Below are the code and all the weights of a small trained network. Each question names an input and a class and asks about switching units off, where a switched-off unit gives its printed mean instead of its output.

import numpy as np


def w(rows, s, z=0):
    codes = np.array(rows[::2]) - 128.0
    scale = np.full(codes.shape[1], s)
    scale[-1] = z or s
    return codes * scale


def f(y):
    return np.maximum(y, 0)


def log_softmax(a):
    a = a - a.max(-1, keepdims=True)
    return a - np.log(np.exp(a).sum(-1, keepdims=True))


def net(x, mask):
    res = np.array(x, float).reshape(1, 5) / 4 @ E
    y = f(res @ A[0][:, :-1].T + A[0][:, -1])
    res = res + np.where(mask, y, B[0][:, -1]) @ B[0][:, :-1]
    return log_softmax(res[-1] @ U[:, :-1].T + U[:, -1])


A, B = {}, {}
E = w([
[137,151,115,14,2,172,113,140,33,88],'x0',
[176,61,152,44,152,70,144,218,193,56],'x1',
[120,53,208,121,92,43,13,52,115,146],'x2',
[80,93,226,100,116,124,225,170,100,228],'x3',
[80,35,148,155,63,222,181,56,205,50],'x4',
],0.0061)
A[0] = w([
[153,83,138,76,140,87,143,187,181,80,47],'n1',
[120,62,197,117,103,50,45,72,123,138,49],'n2',
[108,114,185,120,124,124,170,145,112,179,56],'n3',
[193,161,48,165,151,124,26,79,174,43,77],'n4',
[149,171,81,124,156,179,208,179,142,125,61],'n5',
[129,66,213,119,108,53,39,69,112,132,83],'n6',
[181,68,143,65,150,85,146,208,190,55,74],'n7',
[134,163,101,128,142,158,177,156,139,116,55],'n8',
[145,195,117,108,165,57,103,183,78,184,39],'n9',
[131,63,204,112,105,53,37,67,121,141,80],'n10',
[162,196,121,101,179,65,100,183,67,195,57],'n11',
[134,56,213,122,95,51,31,70,120,136,88],'n12',
[148,176,83,132,158,180,209,182,127,111,78],'n13',
[126,92,167,139,111,82,75,101,122,144,3],'n14',
[135,175,87,128,151,166,197,182,133,121,63],'n15',
[134,170,85,131,159,183,208,193,147,104,82],'n16',
[72,55,143,137,84,201,172,81,184,76,54],'n17',
[61,62,145,151,74,212,178,67,196,74,55],'n18',
[87,102,217,123,123,123,196,157,118,216,80],'n19',
[174,72,133,67,144,88,129,201,199,50,75],'n20',
[66,45,155,142,76,203,176,75,187,70,85],'n21',
[67,58,159,144,70,207,182,76,193,58,78],'n22',
[99,74,145,149,86,175,173,89,165,92,38],'n23',
[92,94,212,120,126,130,196,158,108,216,63],'n24',
[176,150,55,172,149,129,48,86,176,50,60],'n25',
[164,148,62,157,134,139,56,95,153,63,23],'n26',
[80,102,215,117,121,120,201,157,108,216,86],'n27',
[141,171,80,130,155,182,199,170,148,111,64],'n28',
[117,112,129,223,254,87,151,114,227,156,66],'n29',
[117,121,130,217,235,101,134,120,209,154,66],'n30',
[143,169,97,1,4,177,117,143,26,80,64],'n31',
[49,199,91,226,95,200,114,36,62,215,35],'n32',
[65,187,81,228,95,191,110,27,72,188,29],'n33',
[139,166,94,134,155,172,199,184,136,112,65],'n34',
[83,92,212,116,123,115,205,146,121,215,62],'n35',
[128,159,103,11,16,183,113,138,44,80,41],'n36',
[144,171,83,125,151,180,199,170,137,104,71],'n37',
[187,69,140,49,146,80,146,205,197,61,78],'n38',
[158,200,125,100,171,58,101,195,56,197,90],'n39',
[176,71,143,66,145,81,145,207,199,58,66],'n40',
[197,158,40,171,142,125,31,82,156,37,85],'n41',
[114,118,127,216,234,100,138,128,214,160,25],'n42',
[165,188,117,97,179,59,94,186,50,199,52],'n43',
],0.0061,0.0043)
B[0] = w([
[116,168,180,119,156,173,129,86,72,160,175],'n1',
[83,122,65,164,79,200,120,101,204,168,193],'n2',
[102,124,99,85,142,117,169,156,107,78,160],'n3',
[72,129,83,29,153,109,222,189,71,45,210],'n4',
[81,115,62,152,89,184,100,90,198,165,184],'n5',
[67,118,42,171,70,215,123,97,217,174,207],'n6',
[110,184,199,124,180,181,117,55,51,187,206],'n7',
[112,121,103,135,107,150,119,111,162,139,154],'n8',
[197,160,113,130,173,68,64,112,174,105,193],'n9',
[70,116,45,171,74,211,123,96,213,173,206],'n10',
[206,163,113,130,178,53,48,111,185,94,207],'n11',
[74,119,50,165,79,213,121,104,213,170,214],'n12',
[81,113,64,163,82,189,107,92,203,165,191],'n13',
[101,133,80,144,108,178,111,104,180,153,147],'n14',
[91,115,72,146,94,176,108,94,196,154,177],'n15',
[81,117,66,162,89,196,99,90,197,168,194],'n16',
[217,174,109,128,182,37,52,129,168,104,198],'n17',
[211,171,115,122,183,40,47,134,173,101,210],'n18',
[80,132,73,44,154,120,194,184,83,31,198],'n19',
[110,189,199,111,180,181,122,66,50,174,202],'n20',
[216,179,104,126,186,34,44,134,172,105,216],'n21',
[224,169,107,125,186,34,40,126,171,106,217],'n22',
[182,163,111,122,168,61,85,129,148,109,172],'n23',
[80,134,70,44,159,114,197,179,81,35,193],'n24',
[82,123,93,39,154,104,211,199,74,53,193],'n25',
[94,121,98,74,135,115,186,172,105,76,171],'n26',
[80,135,72,38,166,109,194,186,85,35,204],'n27',
[94,110,77,148,82,178,106,97,191,161,181],'n28',
[170,29,213,223,9,80,172,201,86,159,216],'n29',
[166,36,205,201,33,80,172,196,86,146,201],'n30',
[166,2,219,250,11,68,190,214,104,161,255],'n31',
[112,192,241,102,205,193,115,46,30,194,220],'n32',
[109,188,240,98,200,197,133,61,28,192,209],'n33',
[86,123,74,152,93,178,101,90,189,158,178],'n34',
[76,126,71,45,149,122,192,180,82,40,195],'n35',
[155,32,203,215,36,82,181,202,99,150,231],'n36',
[85,107,76,161,88,178,110,100,192,164,182],'n37',
[115,183,208,125,184,187,118,54,50,188,212],'n38',
[219,156,97,132,180,46,44,117,194,92,225],'n39',
[109,186,199,121,174,180,119,59,50,187,203],'n40',
[65,123,84,32,163,116,214,193,70,45,213],'n41',
[164,52,204,200,42,87,157,182,97,147,193],'n42',
[206,161,111,137,177,57,50,111,191,99,213],'n43',
],0.0056,0.0069)
U = w([
[246,176,95,123,180,50,47,121,188,100,181],'0',
[40,112,31,161,80,217,119,88,221,172,232],'1',
[168,22,236,206,46,90,178,200,95,147,25],'2',
[48,136,65,16,161,123,211,182,82,32,178],'3',
[106,204,255,108,189,194,120,35,45,191,2],'4',
],0.0093,0.00041)

Each question gives the input, the list of numbers given to net, and the class t.
The units are the neurons (one row each of A and B). Each row of codes is followed by its name. A weight is (code - 128) times the scale printed after its matrix; where a second scale follows, it is the last column's (A, B and U).
mask holds one flag per neuron, in row order. A switched-off neuron (its flag False) gives its mean, the last column of its row in B, instead of its output. The means were averaged over made-up inputs and are rounded, as every weight is.
A unit's drop is (log p(t) with every unit on - log p(t) with that unit switched off) / (log p(t) with every unit on - log p(t) with every unit switched off).
The circuit of an input: a set's keep is (log p(t) with only the set's units on - log p(t) with every unit switched off) / (log p(t) with every unit on - log p(t) with every unit switched off). Starting from the 12 units with the biggest drops (on a tie, the unit counted first), units are removed one at a time, each time the one whose removal leaves the highest keep (on an exact tie, the one counted first), for as long as the keep stays at least 0.8.
units of the circuit, in order: the units of the circuit, biggest drop first
k most important neurons: the k neurons with the biggest drops, biggest first
drop of u: that unit's drop, to one decimal
input [7,-2,-3,5,-1], class 2: units of the circuit, in order : (n31)
input [-5,5,0,-4,-4], class 2: units of the circuit, in order : (n29 n30)
input [8,-5,6,-7,8], class 0: 2 most important neurons : (n22 n21)
input [-7,-6,-2,-4,6], class 2: 2 most important neurons : (n29 n30)
input [-3,4,-1,-1,-2], class 4: 2 most important neurons : (n31 n36)
input [3,2,4,-7,5], class 3: 3 most important neurons : (n41 n4 n25)
input [8,-1,-5,7,1], class 2: 2 most important neurons : (n31 n36)
input [-8,3,-8,3,-3], class 1: 4 most important neurons : (n16 n31 n5 n13)
input [7,-7,-4,-8,-3], class 3: 4 most important neurons : (n41 n4 n25 n29)
input [-4,1,8,3,8], class 0: 2 most important neurons : (n21 n22)
input [7,7,-3,-3,6], class 2: 4 most important neurons : (n31 n36 n32 n33)
input [-3,-7,-4,1,6], class 4: 3 most important neurons : (n32 n33 n39)
input [3,-4,-5,-8,8], class 0: 2 most important neurons : (n22 n18)
input [-6,-5,0,4,1], class 2: units of the circuit, in order : (n29)
input [5,-8,-3,0,-8], class 0: 2 most important neurons : (n39 n43)
input [-8,2,4,-6,-6], class 2: 2 most important neurons : (n29 n30)
input [4,5,2,-7,-6], class 3: drop of n25 : 0.2
input [-4,2,-1,6,-1], class 3: drop of n3 : 0.0
input [5,8,5,-6,-7], class 4: drop of n20 : 0.3
input [5,-6,-2,-5,2], class 4: units of the circuit, in order : (n33)
